[[125 146 123 128 144 123 122 123 113 133 108 123]
 [124 152 120 128 149 119 118 120 110 134 103 120]
 [145 132 127 128 117 127 130 125 132 137 142 128]
 [137 122 134 128 113 135 136 135 138 135 143 136]
 [142 142 122 128 127 121 124 120 124 137 131 122]
 [134 136 126 128 129 127 127 126 124 135 127 128]
 [135 153 117 128 143 116 118 116 111 136 113 117]
 [129 128 133 128 123 133 132 133 132 134 130 133]
 [138 146 120 128 135 119 121 119 118 136 122 120]
 [132 121 135 128 115 137 136 137 137 134 140 137]
 [144 122 133 128 108 134 136 132 140 136 151 135]
 [137 141 123 128 131 123 125 122 121 135 126 124]] ans = 137

[[127 125 126 125 128 127 123 128]
 [122 110 124 123 136 135 132 132]
 [111 115 129 125 143 139 136 128]
 [118 148 133 126 117 122 124 125]
 [126 112 131 139 144 131 136 136]
 [132 127 132 137 133 136 150 131]
 [123 129 133 132 114 129 144 143]
 [120 120 126 122 122 120 111 137]
 [128 128 135 144 139 115 116 132]
 [125 132 134 136 129 131 143 132]
 [115 133 140 142 126 123 137 142]] ans = 115

[[119 127 146 120 118 120 109 127 106 120 116 146 120 114 118 109]
 [122 128 125 124 130 122 125 129 143 125 148 126 126 125 121 122]
 [124 127 142 121 122 120 121 129 113 118 126 133 122 119 119 122]
 [115 129 140 114 113 113 115 133 116 115 138 129 119 117 111 114]
 [124 128 128 119 124 121 129 131 133 120 133 113 129 129 116 132]
 [119 129 149 121 122 120 111 125 108 121 124 143 123 116 120 112]
 [129 129 143 129 126 133 122 125 111 129 115 149 127 123 134 123]] ans = 129

[[127 128 116 126 129 125 133 137 143 127 146 110 130]
 [117 128 146 116 117 116 110 135 108 117 129 135 121]
 [123 128 131 123 124 123 122 135 125 124 135 124 127]
 [134 128 116 135 135 134 137 134 139 135 133 116 134]
 [119 128 134 118 121 117 117 136 124 119 140 124 124]
 [132 128 142 135 130 136 119 129 106 134 109 148 130]
 [130 128 132 132 130 132 124 132 121 132 126 135 130]
 [140 128 104 141 142 140 147 135 153 141 139 108 139]
 [139 128 124 141 137 142 134 131 127 140 118 131 136]
 [127 128 123 126 128 125 129 136 133 127 137 116 129]
 [139 127 126 141 137 142 133 130 123 140 115 135 135]
 [130 128 140 132 128 132 119 130 109 131 115 142 129]] ans = 130

[[132 128 132 125 132 123 134 130 128 123 126 127 130 125]
 [138 126 140 122 141 114 148 130 130 119 125 130 130 119]
 [130 136 133 131 123 136 127 117 126 128 126 117 117 123]
 [104 136 128 137 126 128 111 140 133 107 108 118 116 117]
 [130 136 136 132 128 133 122 126 129 131 129 120 123 125]
 [112 137 125 127 133 126 127 127 123 130 131 119 123 131]
 [137 122 139 126 143 114 145 129 132 123 125 136 133 122]] ans = 137

[[118 116  98 122 142 141 138 109 120]
 [131 107 116 125 116 110 116 121 120]
 [118 141 113 141 130 130 119 128 141]
 [135 133 147 121 136 141 115 117 130]
 [126 151 133 112 137 132 141 109 112]
 [145 133 129 130 118 125 138 132 107]
 [114 130 125 126 108 139 128 127 106]
 [141 136 124 146 126 148 127 117 121]
 [138 117 120 124 129 117 114 104 146]
 [113 138 127 139 118  99 138 122 128]
 [134 148 106 124 147 112 125 142 133]] ans = 134

[[125 130 118 127 143 129 111 129]
 [133 116 136 132 128 143 127 132]
 [121 133 140 129 118 117 136 128]
 [117 118 129 142 133 138 133 127]
 [120 122 123 139 132 130 137 118]
 [129 123 136 137 119 125 128 129]
 [135 133 129 134 133 122 131 130]
 [123 136 133 118 137 125 116 151]] ans = 123

[[140 122 132 140 138 121]
 [141 133 141 137 136 132]
 [133 122 134 129 130 137]
 [130 122 126 126 130 135]
 [129 153 125 126 116 128]
 [131 128 124 156 143 126]
 [107 118 119 111 121 132]] ans = 107
---
Input:
[[133 128 130 121 127 109]
 [129 130 124 135 125 120]
 [123 128 125 130 127 150]]
Output: 124

Input:
[[133 130 149 129]
 [131 129 158 133]]
Output: 149

Input:
[[118 140 117 128 113 123 115]
 [126 142 127 126 104 127 110]
 [128 148 130 127 120 155 127]]
Output: 127

Input:
[[124 133 128 145 141 132]
 [151 126 120 113 110 129]
 [131 115 120 115 129 119]]
Output: 120

Input:
[[127 111 129 111 126 121]
 [136 131 104 124 108 121]
 [128 114 142 140 158 150]]
Output: 104

Input:
[[114 117 107 107 137]
 [123 122 131 128 128]
 [109 117 110 118 142]]
Output: 131

Input:
[[145 148 151 126 149]
 [132 127 138 131 150]]
Output: 151
---
[128, 123, 141, 157, 140, 120, 136] → 157, 157
[120, 101, 134, 131, 126, 121, 109] → 131, 134
[[102, 112, 119, 111, 117], [129, 136, 134, 133, 118], [127, 128, 126, 131, 125]] → 134, 136
[129, 133, 106, 134, 124] → 106, 134
[129, 116, 124, 108, 128, 114, 149] → 108, 149
[134, 118, 128, 120, 105] → 128, 134
---
[119 111 125 104]	125

[[151 135 125 117 107 140]
 [126 129 111 102 123 145]
 [129 142 103 113 155 153]]	103

[[128 107 118 109 144]
 [146 143 138 149 152]]	138

[116 111 126 125 154 115]	126

[117 153 101 134 145]	101

[121 132 129 149 105]	129

[133 120 117 105 118 100]	117

[127 103 139 123 133 133]	139
---
142,114,115,105,129,121
109,122,108,130,121,138
114,110,114,121,118,129
>> 121, 114

137,155,124,151,139,117,138
144,121,125,110,121,123,145
137,142,123,135,125,145,102
>> 138, 137

149,104,139,114,155
142,118,117,123,131
>> 155, 142

132,122,111,144,151,133 >> 133, 132

151,146,118,109 >> 109, 151

119,134,146,116,114,132,121
113,128,123,106,134,121,118
>> 121, 113

121,128,106,117,126,134
138,138,113,118,104,125
115,132,115,132,133,133
>> 134, 115

126,108,157,115,103 >> 103, 126

149,121,135,152,99 >> 99, 149

111,121,125,127,113
151,144,127,102,115
153,105,117,126,121
>> 113, 153
